Here is a tiny trained network, its code and every weight. The questions are about switching its units off for an input and a class, where a switched-off unit gives its printed mean instead of its output.

import numpy as np


def w(rows, s, z=0):
    codes = np.array(rows[::2]) - 128.0
    scale = np.full(codes.shape[1], s)
    scale[-1] = z or s
    return codes * scale


def f(y):
    return y / 2 * (1 + np.tanh(0.7978845608 * (y + 0.044715 * y**3)))


def log_softmax(a):
    a = a - a.max(-1, keepdims=True)
    return a - np.log(np.exp(a).sum(-1, keepdims=True))


def net(x, mask):
    res = np.array(x, float).reshape(1, 3) / 4 @ E
    y = f(res @ A[0][:, :-1].T + A[0][:, -1])
    res = res + np.where(mask, y, B[0][:, -1]) @ B[0][:, :-1]
    return log_softmax(res[-1] @ U[:, :-1].T + U[:, -1])


A, B = {}, {}
E = w([
[128,129,90,126,34,146,158,119,134,126,132,118],'x0',
[114,133,177,144,111,112,188,139,135,123,39,119],'x1',
[166,130,9,192,130,147,46,112,69,117,62,103],'x2',
],0.011)
A[0] = w([
[133,129,54,145,144,131,87,126,119,127,60,123,91],'neuron 0',
[131,131,59,129,145,135,71,127,129,126,192,132,56],'neuron 1',
[128,132,134,138,126,129,135,131,129,126,4,128,35],'neuron 2',
[131,123,122,136,230,126,94,127,130,128,81,127,39],'neuron 3',
[129,128,116,131,125,130,118,128,126,129,116,127,3],'neuron 4',
[132,123,72,131,38,134,128,125,132,129,109,124,57],'neuron 5',
],0.033,0.0066)
B[0] = w([
[134,117,197,114,141,142,125,133,163,126,121,137,253],'neuron 0',
[134,92,102,137,130,120,157,121,96,153,136,100,227],'neuron 1',
[138,82,96,136,134,121,155,118,94,155,146,95,215],'neuron 2',
[107,189,89,130,98,120,115,133,120,112,129,156,212],'neuron 3',
[106,135,18,111,158,61,204,116,254,18,217,113,136],'neuron 4',
[109,184,98,130,112,120,112,134,115,118,127,155,202],'neuron 5',
],0.035,0.027)
U = w([
[129,82,105,153,116,84,179,107,95,188,155,103,99],'0',
[97,132,205,100,123,95,192,135,205,149,180,170,124],'1',
[78,196,92,141,88,84,132,138,114,137,132,165,97],'2',
[164,120,168,178,100,191,33,126,31,203,1,125,252],'3',
[184,114,77,131,169,131,78,124,162,66,62,69,106],'4',
[163,88,111,166,116,81,79,126,170,67,111,101,107],'5',
[126,123,96,133,178,142,105,107,146,75,60,107,103],'6',
],0.012,0.028)

Each question gives the input, the list of numbers given to net, and the class t.
The units are the neurons (one row each of A and B). Each row of codes is followed by its name. A weight is (code - 128) times the scale printed after its matrix; where a second scale follows, it is the last column's (A, B and U).
mask holds one flag per neuron, in row order. A switched-off neuron (its flag False) gives its mean, the last column of its row in B, instead of its output. The means were averaged over made-up inputs and are rounded, as every weight is.
A unit's drop is (log p(t) with every unit on - log p(t) with that unit switched off) / (log p(t) with every unit on - log p(t) with every unit switched off).
The circuit of an input: a set's keep is (log p(t) with only the set's units on - log p(t) with every unit switched off) / (log p(t) with every unit on - log p(t) with every unit switched off). Starting from all 6 units, units are removed one at a time, each time the one whose removal leaves the highest keep (on an exact tie, the one counted first), for as long as the keep stays at least 0.8.
units of the circuit, in order: the units of the circuit, biggest drop first
most important unit: the unit with the biggest drop
k most important neurons: the k neurons with the biggest drops, biggest first
drop of u: that unit's drop, to one decimal
input [8,2,3], class 2: units of the circuit, in order	[neuron 5]
input [4,-1,-5], class 1: 3 most important neurons	[neuron 2; neuron 1; neuron 3]
input [3,-1,-1], class 3: 3 most important neurons	[neuron 3; neuron 4; neuron 0]
input [4,-6,7], class 1: 2 most important neurons	[neuron 0; neuron 2]
input [-7,5,0], class 2: 2 most important neurons	[neuron 3; neuron 1]
input [-1,3,3], class 3: 3 most important neurons	[neuron 1; neuron 4; neuron 0]
input [8,6,8], class 1: 2 most important neurons	[neuron 0; neuron 3]
input [3,-5,-6], class 1: 3 most important neurons	[neuron 2; neuron 1; neuron 3]
input [-7,7,7], class 0: 3 most important neurons	[neuron 2; neuron 5; neuron 0]
input [7,-5,-5], class 2: 2 most important neurons	[neuron 0; neuron 2]
input [7,-3,7], class 1: 3 most important neurons	[neuron 0; neuron 3; neuron 4]
input [-2,-1,-2], class 3: 3 most important neurons	[neuron 0; neuron 4; neuron 3]
input [-7,-2,7], class 1: 2 most important neurons	[neuron 0; neuron 5]
input [-6,5,-2], class 2: most important unit	neuron 1
input [-3,2,7], class 1: drop of neuron 0	2.7
input [-5,8,-5], class 0: drop of neuron 0	0.1
input [0,-2,8], class 1: drop of neuron 0	2.8
